[128 = 0]

[146 100 136   4 108 159 127 154 142 129 102 139 106 101 119 118 147 133
 136  65 106  97 128 147 123]
H
[136 136 129  55 125 134 137 138 132 115 115 115 127 118 125 112  93 130
 132 112 139 124  97 132 133]
Z
[110 118 131   4 133 151 143  93 139 129 104 133 121 128 118 112 144 129
 125 110 113 122 134 142 137]
H
[135 133 117   4  93 138 129 128 141 114 128 126 113 114 142  99 170 131
 133 104 113 110  95 135 121]
H
[142 134 124 105 124 135 128 122 115 117 130 141 126 121 127 144  72 140
 132 116 132 121 107 126 104]
Z
[155 124 122   4 117 127 130 120 128 124 133 118 124 133 120 120 139 147
 145  78 116 109 116 144 132]
H
[129 131 119  35 120 164 144 109 129 130 118 131 103 122 123 108 154 128
 131 115 130 106 133 153 129]
N
[139  99 118  36 111 120 143 129 133 125 117 128 134 130 106 118 135 120
 155 109 122 109 121 151 128]
C
[124 124 132  39 151 107 135 120 130 118 138 133 139 121 121 109 138 128
 140 105 116 115 137 133 127]
H
[147 136 127  54 117 153 142 112 103 124 101 136 119  94 121 101 111 144
 131  95 130 114 117 158 136]
F
[143 124 122  17 126 131 141 122 146 122 138 123 128 102 113 119 146 113
 132  91 119 121 132 158 126]
F
[145 125 121  53 130 150 120 110 157 127 118 137 124 122 132 106 147 118
 124 111 138 102 120 147 111]
C
[138 128 135 106 118 154 128 116 133 123 107 134 112 121 106  93 152 138
 155 114 119 117 123 148 119]
C
[138 128 126  58 115 147 130 124 149 121 120 133 130 112 131  87 139 119
 131 128 119 121 120 144 121]
S
[168 142 128  26 118 164 127 104 134 114 125 116  94 118 119 121 128 128
 118 106 118 127 121 135 122]
H
[149 122 125  34 124 148 139 109 152 129 107 128  97 121 115  95 153 130
 133  91 121 125 120 155 125]
F
[149 131 125   9 123 155 130  95 140 106 113 119 101 110 119 104 158 111
 133 101 115 111 137 157 126]
F
[139 131 130   4 126 154 131  90 150 121 110 126 119 114 119 111 120 130
 135 122 127  93 139 149 122]
H
[127 126 111  31 110 138 130 117 147 135 112 125 124 124 114 120 140 142
 135 110 105 114  84 141 113]
N
[141 116 129  42  95 138 148 136 148 120 134 122 121 111 118 109 128 126
 144 106 131 103 116 151 127]
N
[144 121 109   4 125 131 126 105 136 116 125 118 119 116 118 112 156 117
 141 111 102 110 125 130 123]
H
[139 129 122  60 140 144 115 112 118 128 116 120 107 124 135 135 128 138
 150 125 150 100 146 141 130]
Z
[139 132 134  96 120 131 128  96 158 120 113 115 123 112  87 109 127 119
 156 100 125 126 129 141 127]
F
[129 136 125  38 122 143 159 107 159 121 111 132 101 113 130 114 145 120
 143  78 128  99 142 140 120]
C
[125 110 123   4 116 133 126 122 131 120 135 131 130 113 127 109 126 125
 133 108 119 100 118 128 124]
E
[129 122 119   4 101 148 137 109 133 125 108 127 101 115 117  71 141 135
 133 101 108 112 112 121 124]
H
[154 123 134   4 110 145 129 125 134 121 118 131 118 110 127 104 145 139
 145  92 107 107 117 144 124]
N
[135 125 116  13 113 142 132 132 132 118 128 118 136 116 129 109 135 133
 135 104 105 122  38 143 121]
N
[130 125 121 161 122 150 141 117 139 104 108 129 101 145 136  96 126 144
 125 127 142 130 126 149 123]
Z

[134 118 120 129 119 145 133 135 107 141 133 131 141 120 111 117 130 126
 130 128 139 131 135 124 126]
tezum
[126 142 122 138 128 148 140 135 125 158 149 133 144 114 118 120 144 125
 145 125 134 139 141 129 131]
tezum
[121 139 122 140 115 148 130 134  94 134 123 126 137 122 132 104 130 127
 123 126 129 133 143 122 132]
tozu
[127 120 134 140 129 135 122 136  95 146 134 124 134 118 105 112 134 114
 128 121 139 127 134 131 137]
tezum
[139 117 122 127 132 141 142 145 129 145 142 139 138 118 118 108 133 139
 143 133 144 137 137 121 131]
tezum
[123 137 123 126 119 147 140 142 127 152 142 122 140 114 125 119 142 130
 139 134 121 126 139 132 131]
tezum
[133 132 121 138 123 136 120 133 103 149 132 121 131 101 116 131 135 128
 132 131 128 131 145 130 126]
tezum
[129 146 129 153 114 135 126 128  85 147 141 128 135 148 119 121 136 118
 142 128 152 126 130 146 124]
tezum
[128 132 143 157 128 144 140 125 113 169 119 135 136 133 120 146 140 110
 132 138 138 144 132 135 134]
tezum
[134 125 124 140 129 139 141 135 114 142 133 142 137 123 116 114 128 127
 143 131 140 128 138 129 111]
tezum
[144 132 129 136 121 123 132 132 116 134 128 127 139 122 116 138 140 118
 116 121 140 124 123 127 133]
tezum
[137 122 131 126 127 135 127 137 110 139 134 126 127 124 115 130 130 125
 123 126 137 134 127 124 125]
tezum
[128 124 124 161 119 144 133 133 132 166 138 132 129 122 129 136 130 129
 122 143 131 139 137 133 135]
tezum
[136 134 128 133 124 137 129 131 115 141 122 124 131 119 129 127 128 125
 132 132 135 133 139 129 128]
tezum
[127 127 125 124 117 137 132 132 124 143 132 132 138 127 132 131 123 131
 128 135 129 132 142 127 119]
tezum
[144 141 124 142 105 130 139 138 106 123 132 128 141 121 124 106 133 124
 145 109 135 124 140 128 127]
tezum
[138 126 123 144 107 136 131 134 104 144 140 130 129 127 126 140 128 124
 147 130 132 126 142 131 125]
tezum
[133 124 127 138 120 136 183 136 124 145 132 127 131 124 118 120 135 126
 138 134 133 132 135 130 133]
tezum
[126 138 134 143 120 135 127 130  90 163 132 114 127 127 122 124 137 125
 145 126 131 131 143 125 127]
tezum
[155 131 123 133 118 134 136 130 132 131 133 142 134 138 121 134 131 127
 145 128 140 136 137 130 133]
tezum
[137 118 128 141 129 130 123 133 124 137 127 119 132 121 121 152 138 122
 127 127 130 128 138 124 131]
tezum
[115 140 128 147 101 139 139 117  86 146 114 125 131 116 134 108 134 119
 133 141 128 127 146 130 127]
gimek
[111 144 115 142 108 151 127 123  97 163 129 129 128 130 139 115 129 130
 134 146 127 139 142 139 122]
tezum
[127 136 128 152 123 142 130 125 106 156 122 124 131 133 122  91 145 118
 132 136 139 126 131 132 128]
tezum
[139 146 129 151 123 137 138 144  74 138 149 131 139 116 121 116 130 137
 145 123 141 135 144 129 131]
tezum

[136 134 123 126 127 123 124 122 129 129 130 129 140 128 128 125 122 126
 130 131 121 148 130 126 135]
bera
[127 128 130 133 133 129 119 136 131 123 120 127 133 124 133 132 139 124
 136 131 126 120 117 125 130]
sez
[145 128 121 149 139 121 152 119 126 123 137 141 126 124 128 130 112 125
 131 127 148 130 132 113 148]
Gidef
[127 144 126 131 134 132 127 126 127 129 108 117 131 108 143 131 105 118
 127 128 131 136 121 123 129]
kive
[129 119 132 134 147 133 129 141 130 130 136 133 127 138 127 129 148 123
 121 142 122 123 124 130 130]
livi
